Below are the code and all the weights of a small trained network. Each question names an input and a class and asks about switching units off, where a switched-off unit gives its printed mean instead of its output.

import numpy as np


def w(rows, s, z=0):
    codes = np.array(rows[::2]) - 128.0
    scale = np.full(codes.shape[1], s)
    scale[-1] = z or s
    return codes * scale


def f(y):
    return y / 2 * (1 + np.tanh(0.7978845608 * (y + 0.044715 * y**3)))


def log_softmax(a):
    a = a - a.max(-1, keepdims=True)
    return a - np.log(np.exp(a).sum(-1, keepdims=True))


def net(x, mask):
    res = np.array(x, float).reshape(1, 5) / 4 @ E
    y = f(res @ A[0][:, :-1].T + A[0][:, -1])
    res = res + np.where(mask, y, B[0][:, -1]) @ B[0][:, :-1]
    return log_softmax(res[-1] @ U[:, :-1].T + U[:, -1])


A, B = {}, {}
E = w([
[47,205,178,21,103,232,60],'x0',
[132,133,137,125,140,124,138],'x1',
[73,67,60,17,73,103,253],'x2',
[192,70,197,56,57,68,51],'x3',
[207,52,66,76,203,234,98],'x4',
],0.0053)
A[0] = w([
[50,211,190,177,61,28,148,70],'neuron 1',
[55,67,78,34,88,104,216,50],'neuron 2',
[189,33,68,75,195,248,100,132],'neuron 3',
[195,55,56,84,190,237,104,155],'neuron 4',
[56,206,191,45,102,205,81,2],'neuron 5',
[217,44,98,221,141,30,178,148],'neuron 6',
[238,47,253,12,25,63,78,210],'neuron 7',
[49,186,196,38,103,198,82,68],'neuron 8',
[56,215,65,195,223,213,244,222],'neuron 9',
[47,203,189,183,37,44,164,64],'neuron 10',
[189,206,181,245,176,124,18,110],'neuron 11',
[229,64,108,208,167,24,190,159],'neuron 12',
[37,209,171,168,45,28,145,64],'neuron 13',
[61,55,73,46,83,96,217,52],'neuron 14',
[81,79,65,41,79,104,219,65],'neuron 15',
[37,214,46,198,226,205,232,191],'neuron 16',
[203,50,91,230,137,42,166,73],'neuron 17',
[48,201,171,194,10,54,154,29],'neuron 18',
[83,67,82,46,64,114,242,83],'neuron 19',
],0.0045,0.001)
B[0] = w([
[204,29,103,102,113,228,213,208],'neuron 1',
[109,57,209,199,195,176,18,195],'neuron 2',
[251,69,115,124,77,166,233,214],'neuron 3',
[229,73,131,124,73,144,226,208],'neuron 4',
[58,193,39,25,192,190,114,209],'neuron 5',
[27,199,51,22,155,212,119,232],'neuron 6',
[132,173,12,178,53,4,3,252],'neuron 7',
[62,195,15,28,161,167,126,214],'neuron 8',
[152,138,38,187,36,37,29,249],'neuron 9',
[230,51,104,108,117,211,184,208],'neuron 10',
[85,10,216,213,227,228,22,238],'neuron 11',
[45,201,32,14,161,218,90,233],'neuron 12',
[204,41,85,125,106,195,200,208],'neuron 13',
[101,49,205,199,191,179,20,194],'neuron 14',
[104,26,237,213,195,158,13,191],'neuron 15',
[165,166,43,178,43,35,33,250],'neuron 16',
[6,203,44,4,229,223,114,214],'neuron 17',
[223,36,101,108,119,216,220,204],'neuron 18',
[111,63,201,198,178,171,22,202],'neuron 19',
],0.0045,0.0039)
U = w([
[17,171,81,19,185,181,141,74],'0',
[92,75,243,227,212,160,71,92],'1',
[247,79,128,123,73,163,242,92],'2',
[103,139,125,132,112,96,132,254],'3',
[128,154,77,164,31,2,75,112],'4',
[80,197,224,127,147,6,232,72],'5',
],0.0081,0.006)

Each question gives the input, the list of numbers given to net, and the class t.
The units are the neurons (one row each of A and B). Each row of codes is followed by its name. A weight is (code - 128) times the scale printed after its matrix; where a second scale follows, it is the last column's (A, B and U).
mask holds one flag per neuron, in row order. A switched-off neuron (its flag False) gives its mean, the last column of its row in B, instead of its output. The means were averaged over made-up inputs and are rounded, as every weight is.
A unit's drop is (log p(t) with every unit on - log p(t) with that unit switched off) / (log p(t) with every unit on - log p(t) with every unit switched off).
The circuit of an input: a set's keep is (log p(t) with only the set's units on - log p(t) with every unit switched off) / (log p(t) with every unit on - log p(t) with every unit switched off). Starting from the 12 units with the biggest drops (on a tie, the unit counted first), units are removed one at a time, each time the one whose removal leaves the highest keep (on an exact tie, the one counted first), for as long as the keep stays at least 0.8.
circuit, biggest first: the units of the circuit, biggest drop first
top k neurons: the k neurons with the biggest drops, biggest first
drop of u: that unit's drop, to one decimal
input [7,3,4,8,4], class 4: circuit, biggest first : (neuron 7)
input [-8,3,-2,-8,0], class 0: top 4 neurons : (neuron 17; neuron 12; neuron 6; neuron 7)
input [6,6,-2,-7,8], class 2: circuit, biggest first : (neuron 3; neuron 4)
input [-4,6,-3,7,-7], class 2: circuit, biggest first : (neuron 1; neuron 18)
input [-2,4,-6,0,8], class 2: top 2 neurons : (neuron 3; neuron 4)
input [5,6,2,7,8], class 2: top 2 neurons : (neuron 3; neuron 4)
input [-2,-3,-7,-8,-4], class 4: top 2 neurons : (neuron 16; neuron 9)
input [-6,-1,-3,-7,0], class 4: drop of neuron 12 : -0.3
input [6,6,-6,5,-5], class 0: drop of neuron 6 : -0.4
input [1,-2,4,-4,8], class 2: top 2 neurons : (neuron 3; neuron 4)
input [7,8,-6,-6,7], class 3: drop of neuron 6 : 0.2
input [-1,-6,8,8,3], class 1: drop of neuron 15 : 0.2
